Below are the code and all the weights of a small trained network. Each question names an input and a class and asks about switching units off, where a switched-off unit gives its printed mean instead of its output.

import numpy as np


def w(rows, s, z=0):
    codes = np.array(rows[::2]) - 128.0
    scale = np.full(codes.shape[1], s)
    scale[-1] = z or s
    return codes * scale


def norm(h):
    return h / np.sqrt((h * h).mean(-1, keepdims=True) + 1e-5)


def f(y):
    return y / 2 * (1 + np.tanh(0.7978845608 * (y + 0.044715 * y**3)))


def log_softmax(a):
    a = a - a.max(-1, keepdims=True)
    return a - np.log(np.exp(a).sum(-1, keepdims=True))


def net(x, mask):
    res = np.array(x, float).reshape(1, 5) / 4 @ E
    u = 0
    for l in range(2):
        y = f(norm(res) @ A[l][:, :-1].T + A[l][:, -1])
        res = res + np.where(mask[u : u + 15], y, B[l][:, -1]) @ B[l][:, :-1]
        u += 15
    return log_softmax(norm(res)[-1] @ U[:, :-1].T + U[:, -1])


A, B = {}, {}
E = w([
[98,145,106,93,151,138],'x0',
[168,24,94,67,113,32],'x1',
[131,148,130,117,138,113],'x2',
[116,178,25,157,33,97],'x3',
[165,191,194,2,31,197],'x4',
],0.0064)
A[0] = w([
[198,174,131,132,180,78,246],'0.n1',
[119,174,123,177,160,171,185],'0.n2',
[159,150,163,80,86,113,5],'0.n3',
[155,186,94,86,108,107,59],'0.n4',
[106,195,95,187,60,60,94],'0.n5',
[176,39,73,67,106,98,45],'0.n6',
[116,148,2,100,108,176,52],'0.n7',
[124,71,225,114,206,163,86],'0.n8',
[138,171,144,44,33,148,140],'0.n9',
[116,21,122,58,76,41,131],'0.n10',
[91,100,37,140,17,141,3],'0.n11',
[102,88,124,92,156,162,69],'0.n12',
[136,168,18,142,12,86,40],'0.n13',
[188,103,37,79,156,148,87],'0.n14',
[141,54,225,96,184,112,100],'0.n15',
],0.007,0.0025)
B[0] = w([
[84,85,76,145,109,180,176],'0.n1',
[99,122,147,224,89,130,180],'0.n2',
[120,107,124,120,82,161,146],'0.n3',
[156,91,150,126,127,147,143],'0.n4',
[156,133,120,126,211,182,181],'0.n5',
[83,204,165,108,87,29,189],'0.n6',
[162,135,153,120,154,145,155],'0.n7',
[212,154,49,110,162,199,212],'0.n8',
[95,38,100,167,128,131,254],'0.n9',
[106,254,173,131,118,121,237],'0.n10',
[178,160,81,132,111,118,170],'0.n11',
[190,139,125,144,107,99,129],'0.n12',
[200,146,132,93,192,164,218],'0.n13',
[128,135,151,159,139,108,142],'0.n14',
[152,198,63,121,131,104,214],'0.n15',
],0.0079,0.0046)
A[1] = w([
[87,116,151,68,122,1,77],'1.n1',
[210,137,110,95,124,59,97],'1.n2',
[219,116,175,74,242,158,19],'1.n3',
[91,159,130,82,161,75,99],'1.n4',
[223,130,91,139,91,116,70],'1.n5',
[24,188,251,71,250,141,247],'1.n6',
[143,178,38,100,117,120,120],'1.n7',
[189,49,116,131,143,89,144],'1.n8',
[136,93,142,81,160,48,186],'1.n9',
[55,153,210,216,145,208,7],'1.n10',
[109,166,204,55,28,193,178],'1.n11',
[44,149,104,242,199,75,163],'1.n12',
[165,69,185,82,142,28,93],'1.n13',
[106,114,175,200,137,209,108],'1.n14',
[179,46,210,86,52,177,75],'1.n15',
],0.0076,0.0018)
B[1] = w([
[103,184,168,149,122,146,178],'1.n1',
[111,162,110,187,124,196,180],'1.n2',
[196,145,15,194,138,140,182],'1.n3',
[101,142,165,178,104,158,153],'1.n4',
[138,134,100,135,184,166,161],'1.n5',
[148,119,105,177,95,101,184],'1.n6',
[174,84,109,156,113,193,193],'1.n7',
[108,170,159,74,99,176,137],'1.n8',
[88,160,172,164,77,207,152],'1.n9',
[71,239,125,132,38,108,200],'1.n10',
[99,30,133,114,207,69,244],'1.n11',
[139,15,194,1,116,125,253],'1.n12',
[97,207,45,240,63,176,140],'1.n13',
[169,185,114,102,95,66,204],'1.n14',
[93,85,136,164,161,86,188],'1.n15',
],0.0074,0.0053)
U = w([
[210,139,54,139,175,196,221],'0',
[71,208,160,148,77,106,4],'1',
[88,3,166,96,159,109,194],'2',
],0.018,0.00022)

Each question gives the input, the list of numbers given to net, and the class t.
The units are the neurons (one row each of A and B). Each row of codes is followed by its name. A weight is (code - 128) times the scale printed after its matrix; where a second scale follows, it is the last column's (A, B and U).
mask holds one flag per neuron, layer by layer. A switched-off neuron (its flag False) gives its mean, the last column of its row in B, instead of its output. The means were averaged over made-up inputs and are rounded, as every weight is.
A unit's drop is (log p(t) with every unit on - log p(t) with that unit switched off) / (log p(t) with every unit on - log p(t) with every unit switched off).
The circuit of an input: a set's keep is (log p(t) with only the set's units on - log p(t) with every unit switched off) / (log p(t) with every unit on - log p(t) with every unit switched off). Starting from the 12 units with the biggest drops (on a tie, the unit counted first), units are removed one at a time, each time the one whose removal leaves the highest keep (on an exact tie, the one counted first), for as long as the keep stays at least 0.8.
circuit, biggest first: the units of the circuit, biggest drop first
k most important neurons: the k neurons with the biggest drops, biggest first
top k neurons in layer l: the k neurons of layer l with the biggest drops, biggest first
drop when u is switched off: that unit's drop, to one decimal
input [-2,-6,-6,6,1], class 0: circuit, biggest first => [0.n5]
input [4,-2,-8,1,-2], class 1: circuit, biggest first => [1.n10; 0.n2]
input [-4,6,-3,4,-4], class 1: top 2 neurons in layer 0 => [0.n6; 0.n8]
input [8,-4,3,-3,2], class 1: 3 most important neurons => [1.n10; 0.n2; 0.n13]
input [-8,0,3,-6,8], class 2: 2 most important neurons => [1.n11; 0.n13]
input [-2,-7,3,8,-2], class 0: 3 most important neurons => [0.n13; 0.n5; 0.n10]
input [-5,-7,5,-6,-2], class 1: 4 most important neurons => [1.n10; 0.n2; 0.n13; 0.n5]
input [1,-3,0,-4,5], class 2: top 2 neurons in layer 1 => [1.n11; 1.n15]
input [0,-3,7,-7,8], class 2: 3 most important neurons => [1.n11; 0.n13; 0.n5]
input [-5,4,4,-4,-2], class 0: 2 most important neurons => [0.n8; 0.n15]
input [-7,-4,-3,2,-6], class 2: 2 most important neurons => [1.n12; 0.n10]
input [6,6,6,-5,-5], class 1: 3 most important neurons => [0.n6; 0.n13; 0.n5]
input [-3,-5,3,-3,-3], class 1: 2 most important neurons => [1.n10; 0.n2]
input [0,-6,0,-5,8], class 2: circuit, biggest first => [1.n11]
input [7,-3,1,1,-3], class 1: top 2 neurons in layer 1 => [1.n10; 1.n11]
input [8,5,-1,-6,6], class 0: 3 most important neurons => [0.n8; 0.n15; 1.n12]
input [-5,-7,7,8,-1], class 0: 2 most important neurons => [0.n13; 0.n5]
input [0,-1,2,-7,-7], class 0: top 2 neurons in layer 1 => [1.n3; 1.n11]
input [-3,-1,-4,3,-5], class 2: 2 most important neurons => [1.n12; 0.n8]
input [-7,-4,-7,-2,-7], class 2: circuit, biggest first => [1.n12]
input [-3,-3,-6,0,-8], class 2: drop when 1.n12 is switched off => 0.4
input [4,1,8,1,-3], class 2: drop when 0.n8 is switched off => 0.0
input [-6,8,0,0,-7], class 1: drop when 1.n13 is switched off => 0.1
